Here is a tiny trained network, its code and every weight. The questions are about switching its units off for an input and a target symbol, where a switched-off unit gives its printed mean instead of its output.

import numpy as np


def w(rows, s, z=0):
    codes = np.array(rows[::2]) - 128.0
    scale = np.full(codes.shape[1], s)
    scale[-1] = z or s
    return codes * scale


def f(y):
    return np.maximum(y, 0)


def softmax(a):
    e = np.exp(a - a.max(-1, keepdims=True))
    return e / e.sum(-1, keepdims=True)


def log_softmax(a):
    a = a - a.max(-1, keepdims=True)
    return a - np.log(np.exp(a).sum(-1, keepdims=True))


def net(x, mask):
    ids = ['αβγδηθμξπστφ'.index(c) for c in x.split()]
    T = len(ids)
    res = E[ids] + P[:T]
    u = 0
    for l in range(2):
        r = res
        for j in range(2):
            rows = slice(4 * j, 4 * j + 4)
            q, k, v = (r @ M[l][rows].T for M in (Q, K, V))
            z = softmax(np.where(np.tri(T) > 0, q @ k.T / 4**0.5, -1e9)) @ v
            o = O[l][rows]
            res = res + np.where(mask[u + j], z, o[:, -1]) @ o[:, :-1]
        u += 2
        y = f(res @ A[l][:, :-1].T + A[l][:, -1])
        res = res + np.where(mask[u : u + 4], y, B[l][:, -1]) @ B[l][:, :-1]
        u += 4
    return log_softmax(res[-1] @ U[:, :-1].T + U[:, -1])


Q, K, V, O, A, B = {}, {}, {}, {}, {}, {}
E = w([
[182,240,171,142,81,70,80],'α',
[96,128,142,109,148,61,48],'β',
[177,171,212,167,99,140,178],'γ',
[199,96,78,175,122,123,113],'δ',
[127,189,179,174,123,116,176],'η',
[214,113,64,88,184,144,122],'θ',
[173,111,181,92,92,115,121],'μ',
[128,200,44,53,79,94,130],'ξ',
[163,136,171,131,55,109,188],'π',
[137,5,205,151,111,65,97],'σ',
[182,143,236,101,140,103,114],'τ',
[124,72,106,87,160,130,174],'φ',
],0.018)
P = w([
[42,205,107,159,116,254,59],'0',
[64,188,130,197,180,209,127],'1',
[67,176,129,184,188,197,141],'2',
[69,161,117,161,183,173,143],'3',
[79,153,115,150,180,155,156],'4',
[83,151,111,139,175,138,172],'5',
[93,148,112,122,170,121,179],'6',
[103,145,107,114,163,105,193],'7',
[111,141,107,97,160,91,201],'8',
[126,139,105,80,152,80,208],'9',
[138,139,109,68,145,63,213],'10',
[158,137,105,50,140,57,229],'11',
[157,140,101,43,125,42,232],'12',
[157,136,102,26,106,28,236],'13',
],0.0082)
Q[0] = w([
[114,158,164,142,2,221,117],'L0H0',
[97,90,123,107,83,108,177],'L0H0',
[148,191,196,161,110,117,151],'L0H0',
[116,150,170,94,115,220,188],'L0H0',
[164,143,90,139,107,159,158],'L0H1',
[20,124,109,76,128,60,197],'L0H1',
[89,104,57,124,163,107,123],'L0H1',
[87,174,213,111,50,191,71],'L0H1',
],0.02)
K[0] = w([
[98,162,87,215,132,252,59],'L0H0',
[117,147,106,191,193,113,127],'L0H0',
[175,112,154,153,109,172,61],'L0H0',
[35,146,172,158,117,198,102],'L0H0',
[106,164,74,186,113,145,149],'L0H1',
[116,165,184,74,173,11,203],'L0H1',
[122,136,71,68,181,48,167],'L0H1',
[73,153,212,129,122,193,50],'L0H1',
],0.017)
V[0] = w([
[148,95,151,53,108,88,169],'L0H0',
[168,105,147,132,164,91,150],'L0H0',
[64,177,103,255,201,77,127],'L0H0',
[184,110,137,163,163,127,127],'L0H0',
[139,188,151,202,195,21,87],'L0H1',
[28,111,73,117,114,191,62],'L0H1',
[120,198,136,132,203,90,147],'L0H1',
[125,91,120,145,91,136,93],'L0H1',
],0.0067)
O[0] = w([
[89,97,130,151,179,113,108,125],'L0H0',
[142,82,152,159,119,105,112,142],'L0H0',
[133,155,147,126,47,87,104,125],'L0H0',
[169,84,150,149,112,126,128,144],'L0H0',
[255,135,106,126,147,138,104,176],'L0H1',
[85,159,122,39,150,165,104,4],'L0H1',
[136,182,113,152,153,111,131,218],'L0H1',
[147,93,133,97,118,149,117,59],'L0H1',
],0.007,0.0031)
A[0] = w([
[161,131,104,151,93,132,131,29],'L0N0',
[114,44,112,201,224,165,40,1],'L0N1',
[97,148,94,95,89,69,39,106],'L0N2',
[146,87,169,10,99,137,131,82],'L0N3',
],0.012,0.0034)
B[0] = w([
[92,122,118,128,170,150,111,207],'L0N0',
[84,147,23,61,134,254,251,254],'L0N1',
[110,25,110,200,173,200,210,240],'L0N2',
[118,149,113,173,150,105,156,193],'L0N3',
],0.0093,0.003)
Q[1] = w([
[143,26,2,118,204,107,50],'L1H0',
[97,42,103,42,106,117,92],'L1H0',
[104,155,74,73,186,133,241],'L1H0',
[172,77,141,154,98,174,174],'L1H0',
[126,67,76,118,98,93,49],'L1H1',
[124,65,50,57,153,125,86],'L1H1',
[148,141,197,213,78,165,144],'L1H1',
[168,184,208,150,143,157,162],'L1H1',
],0.023)
K[1] = w([
[201,45,5,159,118,29,133],'L1H0',
[137,77,113,190,220,49,119],'L1H0',
[97,121,175,50,105,31,251],'L1H0',
[136,170,124,28,161,125,123],'L1H0',
[192,149,73,212,146,108,202],'L1H1',
[156,130,110,68,157,31,173],'L1H1',
[102,184,120,137,125,223,63],'L1H1',
[88,112,133,112,62,179,23],'L1H1',
],0.019)
V[1] = w([
[28,65,197,115,157,107,118],'L1H0',
[103,144,251,88,158,139,216],'L1H0',
[41,232,57,126,58,84,206],'L1H0',
[98,37,149,128,16,177,139],'L1H0',
[188,36,99,63,51,200,112],'L1H1',
[158,205,67,147,42,108,192],'L1H1',
[131,108,9,150,92,67,31],'L1H1',
[157,131,205,16,107,105,97],'L1H1',
],0.016)
O[1] = w([
[142,131,227,184,224,174,56,115],'L1H0',
[59,151,136,153,153,247,45,219],'L1H0',
[152,56,125,197,12,236,196,221],'L1H0',
[19,95,153,249,136,77,115,123],'L1H0',
[217,165,93,190,210,101,25,109],'L1H1',
[4,126,69,142,80,66,49,138],'L1H1',
[187,95,37,176,44,208,59,5],'L1H1',
[145,44,116,181,217,103,200,38],'L1H1',
],0.011,0.017)
A[1] = w([
[97,122,34,126,251,89,134,105],'L1N0',
[41,75,27,87,189,131,182,45],'L1N1',
[118,135,20,65,164,174,183,169],'L1N2',
[131,158,233,136,44,88,95,2],'L1N3',
],0.012,0.0066)
B[1] = w([
[165,10,103,87,61,93,217,178],'L1N0',
[244,254,78,208,139,197,112,255],'L1N1',
[72,21,203,117,153,103,35,244],'L1N2',
[228,93,21,117,211,76,148,245],'L1N3',
],0.0086,0.021)
U = w([
[104,84,83,81,105,133,100,164],'α',
[162,134,125,77,71,154,131,33],'β',
[108,164,85,97,94,123,163,150],'γ',
[144,131,124,142,61,144,89,85],'δ',
[121,89,110,109,40,152,156,93],'η',
[170,152,212,148,1,60,119,252],'θ',
[97,130,169,102,81,158,127,193],'μ',
[122,66,32,103,149,169,129,3],'ξ',
[92,74,89,153,120,109,124,154],'π',
[142,130,126,120,122,106,101,108],'σ',
[120,96,111,79,109,113,169,111],'τ',
[196,104,173,165,75,124,136,58],'φ',
],0.0063,0.0069)

Each question gives the input, a string of symbols that net reads in full, and the target symbol t.
The units are the heads (4 rows each of Q, K, V and O) and the neurons (one row each of A and B). Each row of codes is followed by its name. A weight is (code - 128) times the scale printed after its matrix; where a second scale follows, it is the last column's (O, A, B and U).
mask holds one flag per unit, layer by layer, with each layer's heads first. A switched-off unit (its flag False) gives its mean, the last column of its rows in O or B, instead of its output. The means were averaged over made-up inputs and are rounded, as every weight is.
A unit's drop is (log p(t) with every unit on - log p(t) with that unit switched off) / (log p(t) with every unit on - log p(t) with every unit switched off).
k most important neurons: the k neurons with the biggest drops, biggest first
k most important neurons of layer l: the k neurons of layer l with the biggest drops, biggest first
heads that matter: for each layer, one digit per head in row order, 1 if its drop is at least 0.15 and else 0, layers parted by /
input γ γ φ φ μ γ γ γ τ σ, target φ: heads that matter -> 10 / 01
input γ φ γ τ θ φ γ σ φ β γ μ τ, target γ: heads that matter -> 00 / 11
input η φ φ π γ β γ φ μ, target η: heads that matter -> 10 / 10
input β ξ β γ β θ γ γ π μ δ, target δ: heads that matter -> 10 / 11
input θ φ τ β γ β τ γ μ μ β φ β π, target θ: heads that matter -> 11 / 11
input τ γ γ β γ δ γ φ μ γ β δ, target θ: 3 most important neurons of layer 1 -> (L1N3, L1N1, L1N2)
input γ β β β π, target γ: 2 most important neurons -> (L0N2, L1N1)
input β μ θ γ γ η θ β, target α: heads that matter -> 00 / 11
input γ γ φ γ β π τ δ α γ π γ β β, target τ: most important neuron -> (L1N0)
input β φ η γ δ μ γ β, target ξ: 2 most important neurons of layer 0 -> (L0N1, L0N2)
input τ β α τ φ γ π φ τ β α, target τ: 2 most important neurons -> (L1N0, L0N1)
input β γ θ φ β δ β γ μ γ, target β: 2 most important neurons -> (L0N2, L1N3)
input φ δ τ δ γ φ γ θ θ τ γ β, target φ: 2 most important neurons -> (L1N1, L0N1)
input θ φ τ δ, target μ: heads that matter -> 01 / 10
input β τ σ θ ξ θ β, target η: heads that matter -> 10 / 11
input τ φ τ γ φ φ γ θ φ δ γ, target τ: 2 most important neurons -> (L1N0, L0N1)
input σ δ θ γ φ η, target σ: 2 most important neurons of layer 0 -> (L0N1, L0N3)
input σ β γ α, target σ: heads that matter -> 01 / 01
input σ γ γ γ η φ τ μ θ τ γ π γ γ, target σ: 3 most important neurons -> (L0N1, L0N3, L1N3)
input β σ τ γ γ β β φ γ γ α τ, target β: 3 most important neurons -> (L0N2, L1N3, L0N1)
input α φ γ γ τ μ γ, target α: 2 most important neurons -> (L0N2, L1N2)
input β γ τ γ δ φ τ, target β: 2 most important neurons -> (L0N2, L1N3)
input γ β β γ γ δ γ β φ σ τ, target γ: 2 most important neurons -> (L0N2, L1N2)
input σ α δ γ γ π θ φ γ, target σ: 4 most important neurons -> (L0N1, L0N2, L0N3, L1N3)
input γ β α γ φ γ δ η δ, target γ: 3 most important neurons -> (L1N1, L1N3, L0N0)
input φ β π α σ γ φ φ τ, target φ: 2 most important neurons of layer 0 -> (L0N2, L0N1)
input φ γ γ ξ γ γ α γ σ π β φ μ δ, target μ: 2 most important neurons of layer 0 -> (L0N1, L0N0)
input γ τ τ τ ξ γ η, target γ: 2 most important neurons -> (L1N2, L1N1)
